Below is a small trained network, with its code and all its weights. Each question gives an input and a target symbol and asks what happens when units are switched off, that is, made to give their printed mean instead of their output.

import numpy as np


def w(rows, s, z=0):
    codes = np.array(rows[::2]) - 128.0
    scale = np.full(codes.shape[1], s)
    scale[-1] = z or s
    return codes * scale


def norm(h):
    return h / np.sqrt((h * h).mean(-1, keepdims=True) + 1e-5)


def f(y):
    return y / 2 * (1 + np.tanh(0.7978845608 * (y + 0.044715 * y**3)))


def softmax(a):
    e = np.exp(a - a.max(-1, keepdims=True))
    return e / e.sum(-1, keepdims=True)


def log_softmax(a):
    a = a - a.max(-1, keepdims=True)
    return a - np.log(np.exp(a).sum(-1, keepdims=True))


def net(x, mask):
    ids = ['αβγεζηθλμξπστφψω'.index(c) for c in x.split()]
    T = len(ids)
    res = E[ids] + P[:T]
    u = 0
    for l in range(2):
        r = norm(res)
        for j in range(2):
            rows = slice(2 * j, 2 * j + 2)
            q, k, v = (r @ M[l][rows].T for M in (Q, K, V))
            z = softmax(np.where(np.tri(T) > 0, q @ k.T / 2**0.5, -1e9)) @ v
            o = O[l][rows]
            res = res + np.where(mask[u + j], z, o[:, -1]) @ o[:, :-1]
        u += 2
        y = f(norm(res) @ A[l][:, :-1].T + A[l][:, -1])
        res = res + np.where(mask[u : u + 8], y, B[l][:, -1]) @ B[l][:, :-1]
        u += 8
    return log_softmax(norm(res)[-1] @ U[:, :-1].T + U[:, -1])


Q, K, V, O, A, B = {}, {}, {}, {}, {}, {}
E = w([
[182,169,165,141],'α',
[166,174,161,161],'β',
[74,110,91,136],'γ',
[72,109,90,141],'ε',
[121,125,73,81],'ζ',
[199,181,131,114],'η',
[133,179,113,167],'θ',
[178,172,101,101],'λ',
[161,157,88,85],'μ',
[129,89,121,55],'ξ',
[73,104,86,133],'π',
[186,161,177,132],'σ',
[74,113,93,146],'τ',
[73,109,93,147],'φ',
[169,178,156,161],'ψ',
[213,55,193,254],'ω',
],0.013)
P = w([
[46,206,220,2],'0',
[85,181,149,57],'1',
[135,179,93,73],'2',
[147,169,73,93],'3',
[158,160,68,116],'4',
[165,149,59,135],'5',
[174,139,56,157],'6',
[186,127,50,169],'7',
[200,118,54,173],'8',
],0.0078)
Q[0] = w([
[164,146,91,142],'0.h0',
[104,193,141,171],'0.h0',
[13,189,254,106],'0.h1',
[162,88,181,52],'0.h1',
],0.0095)
K[0] = w([
[160,60,146,132],'0.h0',
[115,109,198,129],'0.h0',
[2,248,206,9],'0.h1',
[69,151,169,172],'0.h1',
],0.0095)
V[0] = w([
[28,253,161,28],'0.h0',
[117,206,82,117],'0.h0',
[155,157,148,196],'0.h1',
[206,59,175,55],'0.h1',
],0.012)
O[0] = w([
[220,2,128,90,249],'0.h0',
[153,72,156,58,189],'0.h0',
[58,156,110,99,105],'0.h1',
[99,100,92,234,113],'0.h1',
],0.0097,0.016)
A[0] = w([
[119,161,228,146,151],'0.n0',
[144,198,79,147,53],'0.n1',
[127,143,178,71,111],'0.n2',
[177,140,13,173,125],'0.n3',
[103,132,167,254,2],'0.n4',
[73,131,101,123,105],'0.n5',
[102,132,13,66,102],'0.n6',
[54,73,32,101,114],'0.n7',
],0.013,0.0023)
B[0] = w([
[112,154,139,203,91],'0.n0',
[106,159,210,104,107],'0.n1',
[143,148,143,69,184],'0.n2',
[181,103,86,134,206],'0.n3',
[175,132,157,250,127],'0.n4',
[123,93,104,128,92],'0.n5',
[128,165,96,91,254],'0.n6',
[51,68,113,116,198],'0.n7',
],0.022,0.0035)
Q[1] = w([
[170,167,36,106],'1.h0',
[139,9,161,74],'1.h0',
[183,220,214,188],'1.h1',
[61,173,38,105],'1.h1',
],0.011)
K[1] = w([
[87,196,149,208],'1.h0',
[132,164,65,92],'1.h0',
[126,2,156,62],'1.h1',
[121,148,191,179],'1.h1',
],0.015)
V[1] = w([
[18,27,203,105],'1.h0',
[10,113,14,64],'1.h0',
[163,175,160,80],'1.h1',
[71,70,6,48],'1.h1',
],0.023)
O[1] = w([
[187,187,75,144,134],'1.h0',
[252,69,146,104,95],'1.h0',
[101,92,110,176,171],'1.h1',
[70,208,185,192,254],'1.h1',
],0.015,0.016)
A[1] = w([
[88,191,73,26,78],'1.n0',
[210,163,212,159,78],'1.n1',
[62,73,72,97,89],'1.n2',
[127,75,188,184,14],'1.n3',
[153,136,6,247,4],'1.n4',
[189,223,134,49,91],'1.n5',
[116,129,6,79,126],'1.n6',
[63,185,19,142,165],'1.n7',
],0.014,0.0029)
B[1] = w([
[178,91,85,1,162],'1.n0',
[194,99,63,98,254],'1.n1',
[79,149,181,182,181],'1.n2',
[175,57,165,95,192],'1.n3',
[94,109,102,249,149],'1.n4',
[85,239,181,230,187],'1.n5',
[90,123,8,64,155],'1.n6',
[127,114,4,101,151],'1.n7',
],0.024,0.0068)
U = w([
[89,125,67,159,70],'α',
[159,178,124,148,105],'β',
[126,105,109,125,4],'γ',
[138,56,185,111,40],'ε',
[92,113,66,118,149],'ζ',
[86,195,195,11,66],'η',
[20,100,121,140,73],'θ',
[91,144,96,70,112],'λ',
[152,176,120,126,110],'μ',
[249,57,126,119,205],'ξ',
[173,180,114,131,220],'π',
[189,183,113,165,130],'σ',
[108,144,100,83,64],'τ',
[70,55,214,136,153],'φ',
[141,189,132,136,82],'ψ',
[136,53,65,244,132],'ω',
],0.015,0.0035)

Each question gives the input, a string of symbols that net reads in full, and the target symbol t.
The units are the heads (2 rows each of Q, K, V and O) and the neurons (one row each of A and B). Each row of codes is followed by its name. A weight is (code - 128) times the scale printed after its matrix; where a second scale follows, it is the last column's (O, A, B and U).
mask holds one flag per unit, layer by layer, with each layer's heads first. A switched-off unit (its flag False) gives its mean, the last column of its rows in O or B, instead of its output. The means were averaged over made-up inputs and are rounded, as every weight is.
A unit's drop is (log p(t) with every unit on - log p(t) with that unit switched off) / (log p(t) with every unit on - log p(t) with every unit switched off).
The circuit of an input: a set's keep is (log p(t) with only the set's units on - log p(t) with every unit switched off) / (log p(t) with every unit on - log p(t) with every unit switched off). Starting from the 12 units with the biggest drops (on a tie, the unit counted first), units are removed one at a time, each time the one whose removal leaves the highest keep (on an exact tie, the one counted first), for as long as the keep stays at least 0.8.
units of the circuit, in order: the units of the circuit, biggest drop first
most important unit: the unit with the biggest drop
k most important neurons: the k neurons with the biggest drops, biggest first
k most important neurons of layer l: the k neurons of layer l with the biggest drops, biggest first
which heads matter: for each layer, one digit per head in row order, 1 if its drop is at least 0.15 and else 0, layers parted by /
input μ β λ γ θ λ λ η, target φ: units of the circuit, in order : 1.h0, 0.n7
input λ θ γ ε λ φ λ ξ ζ, target ω: units of the circuit, in order : 1.n4
input τ ζ η λ, target θ: 4 most important neurons : 0.n7, 0.n6, 1.n1, 1.n7
input π η η θ λ ε ζ ξ η, target ω: units of the circuit, in order : 0.h1, 1.n4
input ζ β ζ π ζ η λ α, target φ: which heads matter : 11 / 10
input ζ θ λ β, target φ: 2 most important neurons : 0.n7, 1.n1
input θ λ η, target φ: which heads matter : 00 / 11
input λ μ λ ζ α μ σ ξ λ, target ω: 2 most important neurons : 0.n3, 1.n4
input ζ φ λ θ, target φ: units of the circuit, in order : 0.n7, 1.h0, 0.h1
input λ θ ξ θ η ζ ζ φ, target ξ: units of the circuit, in order : 1.h0, 0.h1
input ξ ξ γ ξ ζ, target ω: 2 most important neurons : 0.n6, 1.n4
input ε β ξ θ, target ω: which heads matter : 00 / 10
input λ σ η ζ θ η, target η: 2 most important neurons : 0.n7, 1.n1
input λ θ π, target η: 2 most important neurons of layer 1 : 1.n1, 1.n0
input θ τ ζ τ λ λ λ ζ φ, target ξ: units of the circuit, in order : 1.h0
input θ ζ λ η π, target θ: units of the circuit, in order : 1.n2, 1.n1, 1.n7
input ζ θ λ, target η: 2 most important neurons of layer 1 : 1.n0, 1.n1
input ξ α ψ θ π, target η: units of the circuit, in order : 0.h1, 1.n1
input ζ λ ζ, target φ: units of the circuit, in order : 0.h1, 1.n1
input ζ θ η λ γ λ θ ξ, target η: 2 most important neurons of layer 0 : 0.n7, 0.n6
input λ λ ζ π ξ β, target ω: which heads matter : 11 / 10
input γ τ ζ ζ ζ σ ω θ, target θ: most important unit : 0.h0
input η λ ψ ε ξ σ, target ω: 3 most important neurons of layer 0 : 0.n6, 0.n7, 0.n3
input θ ξ ζ π θ θ, target η: which heads matter : 01 / 10
input τ μ λ ζ θ θ, target η: units of the circuit, in order : 0.h1, 1.h0, 0.n7
input π λ σ λ τ λ λ, target φ: units of the circuit, in order : 1.h0, 0.n7, 1.n1
input ζ λ η φ, target θ: 2 most important neurons of layer 1 : 1.n2, 1.n1
input β π ζ, target σ: units of the circuit, in order : 1.h0, 1.n5
